In the rows, 128 means zero.
Known rows:
trogre: [134 162 109 111 114 135 162 102 143 137 110 129 146 124 146 150 109 138
  93 122 117 200  99 135 156 135 102  96 139 127 126 127 117 113 178 116
 108 121 132  70 142]
brifar: [179 187  83 131 126 145 183 127 123 167  96 164 111 149 134 154 142 133
  94 111 138 167 136 148  92  81 104 106 104 132 151  70 122 105 170 159
 143 167 107  76 112]
fimadem: [ 85 130 134 115  99  84 114 106 111  84 149 120 166 117 115 123 160 125
 140 147 136  97 140 147 172 128 116 154  91 112 153 177 148 110 149 146
 103 132 150 157 133]
flomal: [121 151 109 107 101  96 124  63 104 101 167 139 162 125 118 142 142 151
 132 139 138 115 102 151 163 102 123 164  64 134 118 167 151 118 162 148
 122 157 158 171 118]
plidrun: [158 161 125 122 147 135 145  95 106 140 102 144 120 141 139 153  99 107
 105  96 136 170 120 182 136  95 111 125 105 152 133 130 111 101 165 138
 115 139 137 116 133]
nubroplek: [176 154 195 102 120  97 187 180  77 115 175  68 151 113 128 114 112 102
 150 136 153 124 102 107 140 127 145 120  82 142 173 116 149 109 182 159
 151 138 221 198  81]
brudrim: [153 174 119 168 147 135 165 173 190 145 149  94 110 196  93 148 156 193
  83 151 177  34 127 125  57  89 164  94  92 134 171  54 172 111 181 203
 167 164  34 139  25]
gopla: [152 152 133 116 129 113 149 104  80 120 123 130 131 117 134 145 116 107
 145 104 155 122 134 184 142  88 126 143  60 144 140 143 133 100 165 156
 113 150 184 163 122]
drason: [127 133  93 119 111 117 127  80 162 104 102  92 153 102 130 129 120 122
 105 143 156  92 105 169 154 116 100 129 100 131 144 160 136 118 159 126
  93 112  92 102 134]
vagruk: [ 22 105 220 136 111 100  69 195 111  71 237 135 112 189 147 162  96 117
 118 116  83 115 107  95 167 151 128 108 142 109 160 170 207 125 119 118
  38 128 132 229 137]
klaplibun: [121 145 126 115 109  93 140  94  89 106 157 122 170 122 112 120 136 142
 146 137 145 139 114 158 159 129 143 141  74 124 134 158 134 106 172 148
 114 149 186 161 116]
stuskek: [ 76 138 149 123 117  92  96 107 118  98 148 145 169 152 107 125 168 141
 126 140 120 132 136 148 170 132 122 151 125 117 152 165 129 108 145 147
 122 149 127 154 130]
plazabrir: [152 156 139 123 140 126 128 102 109 143 105 151 125 141 134 160 110 121
 112  98 138 161 128 181 152 106 121 126  95 148 136 119 103 100 167 148
 121 148 147 132 130]
vovol: [ 94 133 134 132 127 117  99  91 161 113 105 130 153 134 125 148 130 143
  98 134 134 119 130 164 170 131 117 129 127 127 146 146 115 112 155 141
 110 130  84 109 137]
dravugi: [185 159 158 120 149 130 190 139 164 138 142  43 164 125 111 100  83 141
  89 159 159 146  58 121 117 150 155  79 142 148 159  91 120 125 202 148
 162 117 107 123  74]
pobral: [ 79 118 132 125 110 117 127  89 148  89  98  98 144  81 137 142 112 111
 124 136 157 100 155 188 161 117 134 122 107  99 154 150 143 130 158 160
  91 115 112 115 157]
bamu: [123 151 121 115 100  86 140  96  99  87 145 126 164 120  99 126 160 135
 142 142 155 114 126 154 161 131 126 152  65 127 135 160 142 101 168 144
 123 147 159 146 120]

Facts:
[fimadem, valol, tezik, flomal, vagruk, plupli, papel, didril, klaplibun, flifan, ketom, kosom, levil, kivo, greder, stuskek, gretru, pazos, bamu, flolapi, ziso, brugrok, tepin, sopotur, pokam, futrevor, sepusu, nubroplek] ρ c
[flegas, kugrok, robel, skaplem, patabok, saplis, lurodus, madifler, galuk, pluvi, flifak, fladre, dravugi, nabes, pluflak, treguge, tipabro, pofus, plidrun, suston, sufitul, kemir, pugrun, modren, drason, potra, latak, driri, brovol, sumuskor] ρ d
[bodam, zike, drater, vinan, rugok, dreston, gopla, zubes, ploso, paskal, vobrur, brutre, nosti, vudafi, lutuk, sanoskin, trosol] ρ e
[vofli, pobral, stubi, kitre, trobrum, plazabrir, kudrar, brudrim, skime, kleski, fesik, flaviku, stibon, rovo, pilamar, gitrik, moba, flema, zetam, muska, bifel, pobre, fople, mugar, kloston, vuskun, studefe, plutel, plikle, dripluvu, ligril, distol, kepi, kleka, truvik, risus, nalun, lorak, vovol] ρ a
[skarus, kuflik, bobre, toklen, grugom, bropan, keploza, duklir, dragrete, trogre, zilar, namal, drubalal, zinis, madrekim, tredrak, soras, voforur, skozi, kifan, mudem, negik, brifar, pluskiros] ρ b
flegas Λ: skarus, gitrik, vuskun, trobrum, kuflik
vagruk Λ: sufitul, drubalal, dripluvu
zike Λ: ligril, studefe, pobral, plikle
kugrok Λ: skarus, tezik, kleka, drubalal, stuskek, fimadem, duklir, bobre
plupli Λ: rugok, nabes
robel Λ: zubes, kleski, skozi, bifel
drater Λ: zubes, latak, kepi
stubi Λ: rugok, drubalal, dripluvu
kitre Λ: sepusu, kivo
kudrar Λ: skaplem, lurodus
brudrim Λ: nabes, brifar
flifan Λ: pilamar, trogre, bifel, toklen
levil Λ: fesik, vuskun, stuskek, saplis
moba Λ: ligril, madifler, flifak, tepin
dravugi Λ: drason, kloston, flaviku, skozi, kuflik
flema Λ: vobrur, zetam, pluvi, brifar, zinis, paskal
pluflak Λ: rugok, skaplem
dragrete Λ: fople, vofli, skozi, namal, bamu
flolapi Λ: kosom, suston, pugrun, stibon, pobre, brifar, bodam
pofus Λ: valol, nabes, soras, tipabro, galuk
plutel Λ: madifler, sufitul, latak, sanoskin, pobre
ziso Λ: fladre, sepusu
madrekim Λ: studefe, papel, brugrok, fimadem, trogre, driri
kemir Λ: gitrik, klaplibun, trogre, pobre
modren Λ: kifan, skime, bropan
voforur Λ: kloston, stibon
potra Λ: vinan, skozi, vudafi
nubroplek Λ: toklen
brovol Λ: trosol, klaplibun, trobrum, vudafi
lorak Λ: ketom, latak
mudem Λ: papel, treguge
ω f <- fimadem, flegas, vagruk, kugrok, pobral, vinan, didril, skaplem, patabok, saplis, rugok, lurodus, madifler, skime, flifan, galuk, pluvi, ketom, stibon, rovo, fladre, bropan, keploza, zubes, treguge, duklir, greder, stuskek, dragrete, gretru, pazos, fople, vobrur, kloston, vuskun, namal, studefe, suston, sufitul, brugrok, tepin, vudafi, lutuk, madrekim, dripluvu, pokam, drason, skozi, sepusu, kifan, latak, driri, brovol, truvik, vovol, negik
ω g <- valol, flomal, zike, plupli, papel, skarus, kitre, kudrar, brudrim, kleski, fesik, levil, moba, flema, zetam, muska, bifel, bamu, pobre, mugar, flolapi, brutre, zilar, plikle, drubalal, sopotur, kemir, ligril, modren, tredrak, risus, nalun, lorak, mudem
ω h <- tezik, bodam, robel, stubi, plazabrir, kuflik, flaviku, grugom, dreston, kosom, gopla, gitrik, ploso, nabes, pluflak, paskal, pofus, plidrun, zinis, pugrun, soras, voforur, distol, nubroplek, brifar
ω i <- vofli, drater, klaplibun, trobrum, bobre, toklen, flifak, pilamar, dravugi, kivo, tipabro, trogre, plutel, ziso, nosti, potra, futrevor, sanoskin, kepi, kleka, trosol, sumuskor, pluskiros
fimadem Ψ: nalun, nosti, toklen
valol Ψ: mugar, skaplem, pluvi, tredrak, kivo
flomal Ψ: brovol, skime, plikle, plupli
pobral Ψ: drater, kivo
skarus Ψ: pofus, pluvi, moba, negik
vinan Ψ: studefe, gitrik, trosol, driri, brudrim
klaplibun Ψ: pilamar, levil, nabes, sopotur
saplis Ψ: kleski, vovol, plazabrir
kitre Ψ: fople, flema, didril, pobre
lurodus Ψ: kemir, kepi
madifler Ψ: risus, voforur, stubi
kuflik Ψ: drater, tepin, brifar
galuk Ψ: kugrok, skime, kepi
fesik Ψ: sumuskor, flifak
flaviku Ψ: plidrun
dreston Ψ: ploso, gretru, tepin
kosom Ψ: zubes, levil, kleka, flolapi, skime, stuskek
gopla Ψ: tredrak, trobrum
paskal Ψ: latak, stibon
dragrete Ψ: mudem
pazos Ψ: pofus, pugrun
bamu Ψ: risus, treguge
brutre Ψ: pluflak, drater, pluskiros, distol, vagruk
zilar Ψ: kleka, brovol, plutel, muska
namal Ψ: drater, vofli, trosol
sufitul Ψ: rovo, brovol, flolapi
brugrok Ψ: tepin
dripluvu Ψ: madrekim, zubes, kivo, mudem
modren Ψ: ligril, tezik, plikle, bodam
soras Ψ: rugok, madrekim, fople, voforur, drubalal
drason Ψ: kudrar, treguge
skozi Ψ: drubalal
futrevor Ψ: flegas, vobrur, moba, stibon, greder
sepusu Ψ: kugrok, papel
kifan Ψ: fople, didril
nubroplek Ψ: madrekim, nalun, pofus, vuskun, potra
truvik Ψ: flegas, pokam, bropan

Rows:
No name comes twice in this set of rows, the named rows included.
[172 138 144 126 105 109 143 180 155  85 150  61 142 124 104 128  99 132
 107 150 176  88  67 114 144 180 126  90  73 155 156 108 142 103 174 115
  91 108 115 138  94] => kitre
[130 165 157 111 110 135 190 144 169 122 144  84 126 125 149 159 104 129
  86 135 122 161  96  89 138 139 106  80 149 130 144 109 156 131 179 123
 130 111 112  90 115] => mudem
[118 146 150 117 126 116 116 101 142 106 117 117 147 135 117 155 113 134
 102 124 139 153 109 158 170 154 125 118 114 140 126 140 113 105 166 125
 113 131 113 115 139] => pobre
[181 160  79 113  95 144 183 108 100 123  99 152 127  81 143 140  86  84
 114 112 154 202 114 173 121  97 118  93  86 121 160  83 115 127 165 144
  98 156 140  86 176] => kuflik
[115 128 127 134 122 106  99 122 163 101  92 116 156 139 101 130 147 141
 101 141 148 110 118 156 172 162 106 124 112 136 150 140 104  92 152 122
  98 121  76  97 127] => fople
[152 149 134 116 119 130 158 112 155 105 156  62 130 117 136 145  81 127
  93 142 158 105  65 131 126 122 126 101  97 146 138 130 160 130 174 127
 101 114 105 140 111] => modren
[176 153 117 113 124 125 146 101 107 132 106 124 131 110 138 154  94 112
 125 107 158 130 117 178 148  99 123 130  66 149 138 117 116 107 172 145
 113 144 164 132 127] => flaviku
[106 129 115 122 112 118 110  84 164 102 108 107 148 104 135 149 117 134
 113 137 154  84 123 167 167 117 111 134  91 125 142 158 138 119 155 136
  89 117 101 118 134] => truvik
[101 165 124 178 133 116 142 205 134 128 222 145  91 248  94 160 190 198
 107 130 145  20 151 108  50  73 165 114  75 121 166  85 225 102 152 204
 136 187  62 213  27] => plupli
[134 164 155 118 133 101 127 115  61 130 146 174 143 159 113 135 143 120
 143 105 124 172 140 161 149 109 129 148  92 139 147 137 118  92 158 156
 134 173 193 170 126] => tezik
[162 154 130 107  98 133 199 147 191 121 127  38 155  76 146 125 117 128
  92 171 154 109  86  82 137 133 102  89 135 124 177 102 151 138 186 135
 136  98 100  82  95] => dragrete
[147 154 142 127 144 114 124 108  83 130 125 158 137 154 112 139 121 110
 127 102 141 168 124 183 138 108 136 136  93 145 146 123 109  95 159 152
 125 163 159 150 132] => ploso
[216 180 143 113 123 144 204 178 142 158 130  96 124 134 139 135 107 118
  90 131 140 175  75  88 108 124 108  80 123 153 170  56 121 112 184 132
 154 140 132  97  87] => voforur
[ 94 158 147 120 118  88 124  95  96 101 151 149 160 154  95 134 166 142
 127 130 132 151 141 157 157 132 132 150 104 119 136 153 129  99 159 157
 140 157 149 148 127] => sopotur
[ 99 156 152 119 119  88 123  95  99  97 155 142 161 151  98 131 159 140
 128 131 124 155 126 148 158 137 135 146 109 125 134 152 126 106 163 148
 143 155 149 149 128] => papel

Now the same elements, written a new way:
Known rows:
galuk: [159 148 110 132 115 128 118  97 108 106 118 123 141 143 127 124  92 153
 116 115 145 138 128 131 143 120 111 139 107 184 177 104 162 139 152 131
 115]
dragrete: [171 152 114 143 150  99 149 104 102  91 152 149  97 157 169 124 146 146
 109 119  79 147 112  73 101 130 125 127 168 119  85 152 142 167 115 119
 126]
valol: [169 146 123 134 127 140 122 116 124 105 132 129 160 146 120 119  95 135
 136 135 148 137 105 129 145 128 139 129  72  82 121 113 149 144 148 132
 119]
klaplibun: [103 155 152  92 118  76 111 143 123 185 120 148 158 144 119 134 122 112
 186 138 126 144  93  96 128 125 105 171 131 175  89 140 129 152 139 110
 136]
zike: [158 136 137 147 124 157 119 103  94  98 155 124 104 151 143 118 119 110
  87 119 110 132 100  95  97 120 136 132 174 108 131 124 125 157  94 133
 105]
stibon: [170 147 130 125 131  97 131 145 131 124 113 135 161 143 112 123 114 154
 156 141 134 152 112 130 153 137 132 138  75  92  88 128 157 142 154 121
 126]
vuskun: [120 138 160 106 105  96 130 160 128 147 129 122 139 142 101 115 111 124
 137 146 125 144 111 143 138 133 126 128 108  82  94 133 154 126 130 115
 137]
ligril: [147 132 160 126  99 104 127 150 132 131 133 130 149 142 101 112  99 129
 137 142 131 138 117 144 150 131 130 123 102  57 109 115 150 130 145 121
 126]
fladre: [157 147 123 128 124 125 123 104 104 124 112 126 130 149 129 125 110 145
 120 115 131 141 126 136 138 131 114 143 125 160 159 114 158 130 142 125
 125]
nalun: [168 136 137 132 118 116 137 135 128 120 136 135 142 150 122 111 125 138
 149 139 122 146 109 113 141 133 135 115 111  50  87 125 139 151 138 127
 120]
rovo: [161 136 143 126 117  94 135 145 130 107 138 138 148 143 123 117 123 135
 148 138 123 151 110 106 144 127 136 107 112  88 101 130 137 158 141 124
 126]
moba: [171 129 133 142 118 126 141 137 124 112 163 132 123 152 137 102 139 125
 139 142 108 152  98  80 114 125 132  87 142  38  90 130 120 162 119 131
 117]
vobrur: [182 155 110 147 145 161 106 107 105  94  96 117 151 141 121 138  94 144
 109 115 130 132 110 130 133 127 127 163  91 162 153 115 150 149 138 132
 107]
trobrum: [100 144 152  88 109  76 113 162 128 196 114 144 161 146 111 130 138 124
 203 143 131 152  97 104 126 128 100 166 135 151  82 145 125 143 140 110
 147]
sanoskin: [118 152 130 105 131 132  87 116 103 163  96 124 158 145 123 147 111 111
 149 118 132 136  96  93 106 120  97 191 151 228 146 124 117 151 130 122
 120]
brovol: [173 140 140 138 128  89 142 118 101 105 151 138  90 150 156 119 142 139
 109 118  89 149 116  98 115 126 113 127 198 135 123 134 138 155 111 122
 122]
flifak: [110 151 133  68 124 102 104 132 111 203  88 118 153 148 151 133 126 106
 176 104 137 144 116 109 100 119 108 148 173 232 199 120 132 135 159 125
 117]

Rows:
No name comes twice in this set of rows, the named rows included.
[154 144 131 132 122 171 101 111 108 119 102 107 152 138 102 135  72 128
 102 119 146 123 113 152 124 125 126 167  99 159 168 100 152 131 129 131
 113] => rugok
[144 139 144 171 113 134 129  72  93 125 150 120 148 158 128 133 176 139
 121 117 136 137 173 131 123 129 129 132 197  90 126 116 159 133 149 128
 112] => plidrun
[160 157 136 124 140  85 146 118 111 126 132 148 146 153 126 121 109 140
 128 138 105 139 108 121 147 143 149 153 101  57  57 138 159 135 137 115
 127] => bamu
[164 159 108 140 149 147 105  83 100 102 113 119 151 150 129 137  92 152
 106 121 143 123 112 138 124 134 153 165 101 140 139 110 136 144 140 133
 108] => paskal
[135 149 102 115 119 126  95 109 112 160  99 129 160 149 135 139 109 146
 173 112 155 147 115  91 123 118  85 164 141 253 195 106 120 152 162 128
 127] => tipabro
[ 86 148 138  93 111 104 102 133 115 199 102 134 142 149 118 139 110 116
 159 125 120 135 112 119 102 124  87 179 147 221 138 129 136 139 141 111
 144] => trogre
[155 149 124 125 127 111 122 121 106 129 101 121 130 145 109 128 107 155
 121 119 125 137 140 156 141 136 111 148 125 150 157 113 163 116 140 121
 129] => latak
[134 132 164 113 102 112 122 145 125 131 138 127 142 143 102 114  89 112
 120 137 127 131 114 151 148 129 136 141 115  78 106 113 147 135 129 119
 124] => papel
[140 147 120 118 124 116 110 130 122 150 131 149 150 151 154 130 148 118
 185 129 129 153  82  42 100 115 112 132 156 166  99 136  90 181 136 127
 125] => ziso
[159 125 155 131 107 119 133 141 118 110 165 134 112 148 134 107 132 108
 118 138  99 138 101  88 106 121 137 100 171  53  84 131 118 160 101 127
 114] => levil
[147 126 133 133 103 130 120 131 128 107 169 126 130 151 135 105 156 134
 148 144 142 140  97  96 115 125 141  78 156  48 102 117 102 165 123 137
 115] => stubi
[153 123 131 135 109 144 127 139 119 109 153 118 123 144 132 111 136 114
 123 139 121 148  93  81 103 119 126  94 146  81 109 132 116 166 106 132
 117] => vagruk
[161 150 123 145 135 149 120 102  96 110 121 125 128 147 127 127  88 126
  97 120 116 128 108 123 118 132 135 163 133 131 133 120 146 137 114 130
 116] => brutre
[123 137 141 115 104 110 130 142 127 135 137 124 149 144 111 112 118 116
 145 144 140 144 101 126 142 128 130 113  98  77 100 126 155 135 135 122
 132] => pobral

The same elements again, as new rows of numbers:
Known rows:
sepusu: [129 137 119 155 148 138 127 105 190 142 136  89 121 109 119 110 190 210
  84  87 121 137 207  51 232 105 204  91 178 114 163]
pluskiros: [151 162  96 105 162 114  95  79 153 124 164 133 128 146 135 116  99 117
 164 116 149 107 117 118 173 142 155  92 191 133 174]
gitrik: [156 180 144 116 153 140 104 109 147 169 181 123 134 134 118  95 125 155
 155 109 145 169  88 183 170 121 142  92 170 107 123]
vinan: [139 173 137 120 162 158 112 105 156 153 187 150 150 123 131 119  90 127
 146 124 157 138 115 153 188 120 164  95 181 118 139]
brudrim: [117 182 123  82 161 125  97 100 163 150 181 130 130 145 109  96  96 172
 161  79 124 142  60 160 169 108 109 103 190 129 146]
driri: [135 175 131 111 147 138  91  93 149 140 173 117 128 126 124 102 124 104
 158 107 138 149 125 155 158 118 146  89 170 107 144]
madrekim: [132 172  98  96 181 138 122  65 149 148 175 149 117 167 142 105  76 144
 162 107 154 103  78 110 192 116 113 108 169 136 174]
nubroplek: [105 164 116 109 187  97 105  82 127 111 130 137 128 190 111 101  78 165
 163 117 121  98 135 138 184 108 125 123 155 132 159]
pofus: [122 185 118  99 173 127 103  92 144 158 168 127 107 168 119  88 101 181
 158  87 136 131  67 154 172 111 101 111 164 124 148]
pazos: [122 198 142 118 185 143 118  77 135 135 166 131 142 156 129 104  92 150
 142 118 135 125 121 117 194 111 150 115 161 130 153]
modren: [114 155  93 119 170 124  94 116 193 131 170 104 114 156  82 101 117 176
 152  68 119 126 115 119 186 102 107 109 183 126 163]
moba: [107 176 109  95 145 119  81  92 157 132 157 128 105 158 102  98 105 156
 172  88 119 125  94 153 153 119 102 109 176 124 147]
madifler: [131 201 152 127 175 165  93  95 149 170 190 127 126 130 123 104 108 131
 151 113 153 149 110 156 182 112 143 110 170 111 146]
futrevor: [123 207 136 123 190 148 108  83 142 129 177 134 145 155 122 109  88 155
 154 120 135 110 116 124 192 127 160 124 173 138 153]
stibon: [129 183 134 117 136 151  88  91 154 144 172 127 113 129 127 104 133 115
 155 106 136 149 126 164 152 125 142  97 160 105 132]
zinis: [176 139 114 134 160 121 100  91 137 148 166 137 124 145 135 112 103 131
 167 147 170 128 138 161 185 137 160  93 155 108 161]
plidrun: [129 159 113 109 157 109  89  95 145 145 157 121 112 160 107  94 115 150
 159 103 132 139 111 158 165 114 128 101 163 108 146]

Rows:
No name comes twice in this set of rows, the named rows included.
[127 185 101  83 161 129 111  90 168 128 187 153 137 153 127 113  83 151
 153  91 134 117  61 122 176 132 125  97 195 144 145] => drater
[123 170 120 101 160 152 117  93 156 150 184 155 133 146 126 117  90 147
 143 109 148 132 101 127 191 116 138 103 172 124 146] => lutuk
[171 147 104 143 153 165 118 118 165 133 188 134 142 154 120 109 105 147
 147 123 156 153 130 159 171 133 138  91 139 113 134] => bodam
[171 162 125 142 184 146 103  92 141 169 176 142 125 147 134 109  86 148
 160 151 182 114 122 155 203 128 155 109 155 113 158] => soras
[178 136 112 123 156 110 101  90 139 142 161 130 138 142 139 106 103 129
 166 140 165 132 129 163 182 136 161  81 163 112 160] => brifar

